Below is a small trained network, with its code and all its weights. Each question gives an input and a class and asks what happens when units are switched off, that is, made to give their printed mean instead of their output.

import numpy as np


def w(rows, s, z=0):
    codes = np.array(rows[::2]) - 128.0
    scale = np.full(codes.shape[1], s)
    scale[-1] = z or s
    return codes * scale


def norm(h):
    return h / np.sqrt((h * h).mean(-1, keepdims=True) + 1e-5)


def f(y):
    return np.maximum(y, 0)


def log_softmax(a):
    a = a - a.max(-1, keepdims=True)
    return a - np.log(np.exp(a).sum(-1, keepdims=True))


def net(x, mask):
    res = np.array(x, float).reshape(1, 7) / 4 @ E
    u = 0
    for l in range(3):
        y = f(norm(res) @ A[l][:, :-1].T + A[l][:, -1])
        res = res + np.where(mask[u : u + 8], y, B[l][:, -1]) @ B[l][:, :-1]
        u += 8
    return log_softmax(norm(res)[-1] @ U[:, :-1].T + U[:, -1])


A, B = {}, {}
E = w([
[63,100,216,210,151,71],'x0',
[201,215,142,183,182,160],'x1',
[175,192,155,119,107,125],'x2',
[141,92,161,67,14,102],'x3',
[166,101,85,195,122,90],'x4',
[127,109,163,37,211,143],'x5',
[83,129,76,64,131,2],'x6',
],0.0074)
A[0] = w([
[254,153,130,116,201,137,156],'0.n1',
[158,212,174,92,103,236,112],'0.n2',
[37,129,129,81,254,34,193],'0.n3',
[137,149,218,185,124,113,53],'0.n4',
[59,73,72,171,114,162,127],'0.n5',
[126,143,80,185,98,48,254],'0.n6',
[138,204,134,181,172,115,31],'0.n7',
[178,93,8,167,176,127,198],'0.n8',
],0.013,0.00078)
B[0] = w([
[217,182,104,154,145,106,216],'0.n1',
[196,166,140,57,190,115,230],'0.n2',
[27,123,57,131,185,44,254],'0.n3',
[173,116,155,183,142,140,185],'0.n4',
[176,16,123,107,136,232,178],'0.n5',
[152,70,119,147,8,125,193],'0.n6',
[35,148,95,132,69,166,192],'0.n7',
[165,226,106,147,90,151,201],'0.n8',
],0.015,0.01)
A[1] = w([
[180,192,169,117,170,133,7],'1.n1',
[157,91,183,58,130,165,166],'1.n2',
[167,93,117,40,136,97,179],'1.n3',
[178,178,76,174,196,199,135],'1.n4',
[112,128,183,103,108,130,56],'1.n5',
[169,142,142,102,124,49,4],'1.n6',
[176,207,197,142,174,113,39],'1.n7',
[137,92,201,248,161,113,71],'1.n8',
],0.015,0.002)
B[1] = w([
[178,149,115,141,187,117,222],'1.n1',
[125,187,163,60,133,115,186],'1.n2',
[52,195,145,158,94,173,199],'1.n3',
[171,181,69,101,108,81,254],'1.n4',
[125,141,131,95,102,101,135],'1.n5',
[138,150,90,170,96,141,167],'1.n6',
[180,146,74,128,187,105,225],'1.n7',
[160,4,168,121,115,137,167],'1.n8',
],0.021,0.0099)
A[2] = w([
[116,168,157,166,50,36,116],'2.n1',
[111,135,133,124,144,105,1],'2.n2',
[173,161,132,159,85,184,33],'2.n3',
[109,98,205,98,145,178,143],'2.n4',
[124,144,148,166,208,165,52],'2.n5',
[96,80,108,181,126,212,139],'2.n6',
[159,57,190,115,128,37,6],'2.n7',
[2,104,134,124,199,5,184],'2.n8',
],0.017,0.0026)
B[2] = w([
[101,175,158,222,85,194,174],'2.n1',
[154,131,120,121,109,190,138],'2.n2',
[88,102,161,65,65,41,169],'2.n3',
[64,203,130,142,209,85,145],'2.n4',
[161,162,96,128,151,105,145],'2.n5',
[205,106,151,5,137,199,159],'2.n6',
[112,147,211,250,194,94,150],'2.n7',
[52,82,18,169,174,220,247],'2.n8',
],0.016,0.014)
U = w([
[215,211,64,115,203,98,203],'0',
[22,68,39,161,190,185,160],'1',
[155,25,142,71,84,171,90],'2',
[115,97,160,103,152,3,2],'3',
[146,33,228,178,160,150,117],'4',
[118,170,131,161,16,146,146],'5',
[102,77,184,132,200,55,49],'6',
[64,183,203,51,162,143,67],'7',
],0.013,0.0059)

Each question gives the input, the list of numbers given to net, and the class t.
The units are the neurons (one row each of A and B). Each row of codes is followed by its name. A weight is (code - 128) times the scale printed after its matrix; where a second scale follows, it is the last column's (A, B and U).
mask holds one flag per neuron, layer by layer. A switched-off neuron (its flag False) gives its mean, the last column of its row in B, instead of its output. The means were averaged over made-up inputs and are rounded, as every weight is.
A unit's drop is (log p(t) with every unit on - log p(t) with that unit switched off) / (log p(t) with every unit on - log p(t) with every unit switched off).
The circuit of an input: a set's keep is (log p(t) with only the set's units on - log p(t) with every unit switched off) / (log p(t) with every unit on - log p(t) with every unit switched off). Starting from the 12 units with the biggest drops (on a tie, the unit counted first), units are removed one at a time, each time the one whose removal leaves the highest keep (on an exact tie, the one counted first), for as long as the keep stays at least 0.8.
units of the circuit, in order: the units of the circuit, biggest drop first
k most important neurons: the k neurons with the biggest drops, biggest first
top k neurons in layer l: the k neurons of layer l with the biggest drops, biggest first
drop of u: that unit's drop, to one decimal
input [3,-1,6,1,-1,-6,3], class 5: units of the circuit, in order : (0.n6)
input [4,3,2,1,6,-3,-4], class 4: units of the circuit, in order : (1.n8; 0.n4)
input [3,-7,-5,0,8,-3,4], class 2: 2 most important neurons : (0.n5; 0.n6)
input [5,5,-8,4,1,-4,-5], class 4: 2 most important neurons : (1.n8; 2.n7)
input [1,6,2,-1,2,0,6], class 5: units of the circuit, in order : (0.n6; 2.n1; 1.n7)
input [0,-2,-2,-3,3,-2,-5], class 5: top 3 neurons in layer 1 : (1.n4; 1.n7; 1.n1)
input [5,-4,7,3,-6,-8,8], class 5: 2 most important neurons : (0.n6; 2.n1)
input [4,-7,-6,7,2,-6,6], class 5: 3 most important neurons : (0.n6; 0.n3; 1.n7)
input [-3,-5,5,4,-3,-2,1], class 5: 3 most important neurons : (0.n5; 0.n3; 1.n6)
input [-4,-2,-2,-5,7,-5,5], class 5: 2 most important neurons : (0.n8; 0.n6)
input [-4,0,-7,6,7,-6,-6], class 2: 3 most important neurons : (0.n5; 0.n2; 0.n1)
input [4,4,0,1,0,-7,-1], class 4: top 2 neurons in layer 0 : (0.n4; 0.n8)
input [3,4,1,-5,6,-3,0], class 5: drop of 0.n7 : 0.1
input [7,-7,4,0,0,-1,-8], class 4: drop of 1.n8 : 0.2
input [8,5,-2,-4,3,-3,-8], class 4: units of the circuit, in order : (1.n8)
input [-7,-6,8,-6,-2,2,7], class 1: drop of 0.n3 : 0.1
input [2,-2,-8,-3,4,-7,6], class 2: drop of 0.n6 : 0.4
